Below is a small trained network, with its code and all its weights. Each question gives an input and a class and asks what happens when units are switched off, that is, made to give their printed mean instead of their output.

import numpy as np


def w(rows, s, z=0):
    codes = np.array(rows[::2]) - 128.0
    scale = np.full(codes.shape[1], s)
    scale[-1] = z or s
    return codes * scale


def f(y):
    return np.maximum(y, 0)


def log_softmax(a):
    a = a - a.max(-1, keepdims=True)
    return a - np.log(np.exp(a).sum(-1, keepdims=True))


def net(x, mask):
    res = np.array(x, float).reshape(1, 5) / 4 @ E
    y = f(res @ A[0][:, :-1].T + A[0][:, -1])
    res = res + np.where(mask, y, B[0][:, -1]) @ B[0][:, :-1]
    return log_softmax(res[-1] @ U[:, :-1].T + U[:, -1])


A, B = {}, {}
E = w([
[90,161,84,87,83],'x0',
[132,191,203,107,125],'x1',
[118,137,154,67,93],'x2',
[49,97,129,199,124],'x3',
[136,164,116,86,254],'x4',
],0.013)
A[0] = w([
[126,143,168,139,84,117],'N0',
[174,183,60,155,129,184],'N1',
[200,151,102,76,172,69],'N2',
[174,165,224,129,179,144],'N3',
[53,126,139,163,138,154],'N4',
[164,154,148,127,195,209],'N5',
[125,152,130,3,146,128],'N6',
[132,211,113,63,139,157],'N7',
[105,51,162,189,109,90],'N8',
[231,55,183,124,70,182],'N9',
[142,28,82,107,150,203],'N10',
[134,230,86,58,144,151],'N11',
[149,117,154,188,93,64],'N12',
[74,109,141,104,63,105],'N13',
[143,125,106,138,9,136],'N14',
[184,174,180,159,194,253],'N15',
],0.013,0.0052)
B[0] = w([
[88,145,151,126,187,180],'N0',
[179,157,95,196,109,175],'N1',
[140,150,112,62,140,202],'N2',
[83,100,198,191,191,234],'N3',
[92,123,155,141,165,211],'N4',
[82,140,162,111,199,224],'N5',
[159,173,88,92,136,233],'N6',
[201,182,113,68,85,226],'N7',
[175,155,127,73,168,222],'N8',
[119,156,76,204,121,225],'N9',
[161,85,103,169,104,203],'N10',
[210,158,41,107,2,237],'N11',
[139,197,116,85,134,181],'N12',
[87,159,180,78,160,204],'N13',
[120,170,180,146,112,244],'N14',
[53,123,137,164,194,251],'N15',
],0.0097,0.012)
U = w([
[160,1,157,30,106,2],'0',
[210,229,77,45,122,114],'1',
[27,131,208,134,207,199],'2',
[125,35,178,102,217,59],'3',
[189,104,32,165,114,186],'4',
],0.0087,0.0019)

Each question gives the input, the list of numbers given to net, and the class t.
The units are the neurons (one row each of A and B). Each row of codes is followed by its name. A weight is (code - 128) times the scale printed after its matrix; where a second scale follows, it is the last column's (A, B and U).
mask holds one flag per neuron, in row order. A switched-off neuron (its flag False) gives its mean, the last column of its row in B, instead of its output. The means were averaged over made-up inputs and are rounded, as every weight is.
A unit's drop is (log p(t) with every unit on - log p(t) with that unit switched off) / (log p(t) with every unit on - log p(t) with every unit switched off).
The circuit of an input: a set's keep is (log p(t) with only the set's units on - log p(t) with every unit switched off) / (log p(t) with every unit on - log p(t) with every unit switched off). Starting from the 12 units with the biggest drops (on a tie, the unit counted first), units are removed one at a time, each time the one whose removal leaves the highest keep (on an exact tie, the one counted first), for as long as the keep stays at least 0.8.
units of the circuit, in order: the units of the circuit, biggest drop first
unit that matters most: the unit with the biggest drop
k most important neurons: the k neurons with the biggest drops, biggest first
drop of u: that unit's drop, to one decimal
input [-2,-7,-2,-2,5], class 4: unit that matters most : N10
input [-2,-7,7,3,7], class 4: units of the circuit, in order : N10, N13
input [-8,-4,-5,6,-1], class 3: 2 most important neurons : N11, N8
input [-7,-6,2,3,-7], class 1: 4 most important neurons : N8, N12, N3, N15
input [-7,0,-5,-6,-3], class 2: 2 most important neurons : N11, N15
input [-6,-4,-2,-5,-1], class 4: units of the circuit, in order : N9, N10
input [-5,3,6,-8,-6], class 2: 3 most important neurons : N3, N11, N0
input [4,-3,-7,3,7], class 4: units of the circuit, in order : N1, N13, N10
input [3,-8,1,-7,-8], class 4: 2 most important neurons : N9, N10
input [-4,-7,-5,0,5], class 3: 3 most important neurons : N11, N5, N9
input [-7,4,2,-5,3], class 2: 2 most important neurons : N3, N15
input [-4,-4,-3,3,-6], class 1: 3 most important neurons : N8, N12, N3
input [2,-8,-6,8,-7], class 2: 3 most important neurons : N11, N4, N7
input [-5,-1,-8,-8,-8], class 4: units of the circuit, in order : N9
input [7,-5,3,0,-7], class 2: drop of N14 : 0.1
input [7,-1,-7,-1,1], class 4: drop of N8 : 0.2
input [-3,-3,5,6,4], class 3: drop of N4 : -0.1
